Below are the code and all the weights of a small trained network. Each question names an input and a class and asks about switching units off, where a switched-off unit gives its printed mean instead of its output.

import numpy as np


def w(rows, s, z=0):
    codes = np.array(rows[::2]) - 128.0
    scale = np.full(codes.shape[1], s)
    scale[-1] = z or s
    return codes * scale


def f(y):
    return y / 2 * (1 + np.tanh(0.7978845608 * (y + 0.044715 * y**3)))


def log_softmax(a):
    a = a - a.max(-1, keepdims=True)
    return a - np.log(np.exp(a).sum(-1, keepdims=True))


def net(x, mask):
    res = np.array(x, float).reshape(1, 6) / 4 @ E
    y = f(res @ A[0][:, :-1].T + A[0][:, -1])
    res = res + np.where(mask, y, B[0][:, -1]) @ B[0][:, :-1]
    return log_softmax(res[-1] @ U[:, :-1].T + U[:, -1])


A, B = {}, {}
E = w([
[127,166,126,102,157,152,215,173,165,51],'x0',
[178,193,147,65,125,160,89,190,91,167],'x1',
[119,143,138,185,85,82,164,170,68,113],'x2',
[88,137,117,90,48,112,104,163,134,133],'x3',
[58,142,255,83,139,114,124,111,131,179],'x4',
[173,88,137,134,137,104,148,161,88,136],'x5',
],0.0077)
A[0] = w([
[36,108,171,115,31,59,74,102,110,190,162],'neuron 0',
[100,114,114,153,21,49,107,163,45,168,208],'neuron 1',
[208,113,143,195,173,96,118,119,15,212,198],'neuron 2',
[153,192,159,46,210,223,140,166,131,121,252],'neuron 3',
[147,145,62,85,113,210,51,101,193,147,243],'neuron 4',
[116,210,97,94,98,223,121,169,154,73,220],'neuron 5',
[140,129,60,126,86,137,172,172,125,54,151],'neuron 6',
[36,157,159,129,124,138,158,91,217,99,232],'neuron 7',
[145,199,184,48,181,176,171,147,129,124,228],'neuron 8',
[111,80,135,157,177,119,153,24,194,112,226],'neuron 9',
[174,82,49,138,135,182,28,61,138,177,230],'neuron 10',
[212,96,44,181,127,97,177,185,52,57,168],'neuron 11',
[110,106,87,193,161,114,213,103,182,3,200],'neuron 12',
],0.0056,0.0029)
B[0] = w([
[105,197,240,80,71,45,48,215,42,112,253],'neuron 0',
[148,193,121,152,62,102,88,195,93,127,234],'neuron 1',
[53,151,205,237,158,100,36,163,28,215,217],'neuron 2',
[150,95,131,175,125,187,69,207,67,179,248],'neuron 3',
[96,58,131,247,167,211,82,123,97,189,225],'neuron 4',
[152,68,89,218,135,231,132,125,135,160,214],'neuron 5',
[178,134,48,143,60,169,182,147,182,63,189],'neuron 6',
[10,133,159,142,194,103,133,86,125,154,239],'neuron 7',
[114,89,158,190,156,182,72,190,53,225,233],'neuron 8',
[33,76,114,151,219,147,151,65,167,113,234],'neuron 9',
[28,74,161,251,222,181,85,98,91,193,233],'neuron 10',
[157,254,100,117,46,51,133,178,109,46,243],'neuron 11',
[126,184,14,215,134,103,222,88,199,36,253],'neuron 12',
],0.0056,0.0049)
U = w([
[234,169,58,116,41,137,169,168,171,44,101],'0',
[125,218,162,119,70,15,92,166,78,132,151],'1',
[112,102,175,2,151,51,117,59,172,115,66],'2',
[91,105,82,166,188,135,226,22,238,63,135],'3',
[113,38,157,165,193,232,74,122,100,222,185],'4',
[161,74,152,24,135,151,193,153,163,144,74],'5',
[245,110,124,43,103,115,111,54,194,123,2],'6',
],0.0063,0.0051)

Each question gives the input, the list of numbers given to net, and the class t.
The units are the neurons (one row each of A and B). Each row of codes is followed by its name. A weight is (code - 128) times the scale printed after its matrix; where a second scale follows, it is the last column's (A, B and U).
mask holds one flag per neuron, in row order. A switched-off neuron (its flag False) gives its mean, the last column of its row in B, instead of its output. The means were averaged over made-up inputs and are rounded, as every weight is.
A unit's drop is (log p(t) with every unit on - log p(t) with that unit switched off) / (log p(t) with every unit on - log p(t) with every unit switched off).
The circuit of an input: a set's keep is (log p(t) with only the set's units on - log p(t) with every unit switched off) / (log p(t) with every unit on - log p(t) with every unit switched off). Starting from the 12 units with the biggest drops (on a tie, the unit counted first), units are removed one at a time, each time the one whose removal leaves the highest keep (on an exact tie, the one counted first), for as long as the keep stays at least 0.8.
circuit, biggest first: the units of the circuit, biggest drop first
top k neurons: the k neurons with the biggest drops, biggest first
drop when u is switched off: that unit's drop, to one decimal
input [0,7,-2,4,-8,-7], class 4: circuit, biggest first	[neuron 4]
input [-1,0,-3,2,-8,6], class 0: circuit, biggest first	[neuron 11; neuron 6]
input [-1,5,4,0,-4,-1], class 0: circuit, biggest first	[neuron 0; neuron 7; neuron 11]
input [8,0,0,7,-1,-8], class 3: top 2 neurons	[neuron 12; neuron 7]
input [6,7,3,2,4,1], class 4: circuit, biggest first	[neuron 8; neuron 11]
input [-8,0,4,-4,3,-8], class 1: top 3 neurons	[neuron 0; neuron 5; neuron 8]
input [5,2,2,6,4,-7], class 4: circuit, biggest first	[neuron 5; neuron 11]
input [-6,-4,4,-5,-7,-2], class 3: top 3 neurons	[neuron 0; neuron 12; neuron 10]
input [8,-3,0,1,-1,6], class 0: circuit, biggest first	[neuron 11; neuron 6]
input [-4,-7,1,0,4,-8], class 2: top 2 neurons	[neuron 0; neuron 5]
input [-5,-4,2,-1,-5,0], class 1: top 4 neurons	[neuron 11; neuron 5; neuron 2; neuron 1]
input [-2,-2,7,5,-7,5], class 0: top 3 neurons	[neuron 6; neuron 0; neuron 7]
input [3,-5,1,6,-2,4], class 0: drop when neuron 7 is switched off	0.0
input [-6,-7,-4,-7,-6,-3], class 3: circuit, biggest first	[neuron 12]
input [-5,-7,-1,8,-6,6], class 1: drop when neuron 10 is switched off	0.2
input [2,-5,3,-8,8,-2], class 3: drop when neuron 12 is switched off	0.1
input [-6,-8,-1,4,1,7], class 1: drop when neuron 8 is switched off	0.1
